Read these off the row that follows.
1) Give the third entry.
2) Give the second entry from the left.
3) Give the 3rd entry from the right.
4) Give the fourth-last entry.
5) Give the 1st entry from the right.
6) Give the 2nd entry from the right.
7) Give the third largest entry.
8) Give the entry just right of the largest entry.
[-1.130  0.380  1.781  0.201 -1.063 -1.733  0.761 -1.500  0.309  0.952
 -0.124 -0.939]
1) 1.781
2) 0.380
3) 0.952
4) 0.309
5) -0.939
6) -0.124
7) 0.761
8) 0.201

a =
[[ 16   5  19  13   6  -1   2   3  12  -1   1   3  13]
 [ 25  -2  12  23   2  13  11  -5  21   1  -4  -6   2]
 [  7  -3  13  13  -3   0   8   6  12  15   2   2  13]
 [ 24   9   9  16   5  11   1   1  17  -9   2   0  13]
 [  7  12  -4  20  13   0   4   7   2   0  -3  -1  13]
 [ 15   4  10  18  12  -6  -3  -1  16   1   4  -1  20]
 [ 15   1  36   4  24 -43  28  13   0  20 -15  -4  11]
 [-12  11   5  18  11   5  11 -14   3   2  -4  -2  13]
 [ 14   5  16  17   1   5   1   6  15  -1   4   2  11]
 [  4  -3  11  11   5  -6   8   4   8  18   2   4  12]
 [ 11  12  15  12   6  11   8   5  14  -3   1  14  16]
 [  0   5   3  13   4   4   5 -10  -3   7  -5   1  14]
 [  6   7   3  17   4  -1  18  24  18   9   6  -5   9]]
The entry directly above the centre entry: -3
The entry in the top-right corner is 13
The second smallest entry -> -15
The 1st entry, reading row by row: 16
Find the last entry, reading row by row.
Answer: 9
The entry just left of the smallest entry -> 24
The entry directly below the smallest entry -> 5
The 4th entry in reading order: 13
Find the entry directly above the largest entry.
Answer: 10
The 3rd-last entry, reading row by row is 6
The largest entry in the last column: 20
Find the entry directly below the centre entry.
Answer: 11
Find the last entry in the row that holds the smallest entry.
Answer: 11
The largest entry is 36
The first entry of the largest entry's row is 15
The smallest entry in the first column -> -12
The entry directly above the smallest entry is -6
The minimum: -43
The fifth entry in reading order: 6
The largest entry in the first row: 19
The second entry in reading order -> 5
The largest entry in the last row -> 24
The smallest entry in the last row: -5
The entry just right of the centre entry -> 13
The smallest entry in the last column is 2
The largest entry in the first column: 25
Find the bottom entry of the column that holds the largest entry.
Answer: 3
Find the bottom-left entry.
Answer: 6
The 2nd largest entry: 28
Find the 2nd entry on the diagonal from the top-right corner.
Answer: -6

Questions about the grid below.
1) Find the bottom entry of the column that holds the smallest entry.
2) Find the entry just left of 0.19.
3) Find the entry in the top-right corner.
4) Find the first entry, reading row by row.
5) Find the largest entry in the first column.
6) Find the fifth entry from the end, reading row by row.
7) Find the entry directly above the largest entry.
8) Find the smallest entry in the first column.
[[-0.03 -0.04  0.03 -0.20  0.01 -0.05  0.03]
 [-0.05  0.04 -0.03 -0.12 -0.17 -0.02  0.05]
 [ 0.03  0.13  0.08  0.09  0.08  0.05 -0.01]
 [ 0.05 -0.01  0.06  0.02 -0.03 -0.04  0.01]
 [ 0.03  0.19  0.03  0.08  0.02 -0.11 -0.21]
 [ 0.12  0.09  0.14 -0.14 -0.15  0.00  0.20]]
1) 0.20
2) 0.03
3) 0.03
4) -0.03
5) 0.12
6) 0.14
7) -0.21
8) -0.05

Questions about the row below.
1) Find the fourth entry.
2) Find the entry just left of the centre entry.
3) Find the entry just left of the smallest entry.
4) Find the first entry from the left.
5) Find the first entry from the right.
6) Find the second entry from the right.
7) Find the third entry from the right.
[72.648, 150.308, 110.771, -137.480, 176.022, -27.287, -83.427, -79.221, 41.783, -106.236, -68.688, 89.503, -44.280]
1) -137.480
2) -27.287
3) 110.771
4) 72.648
5) -44.280
6) 89.503
7) -68.688
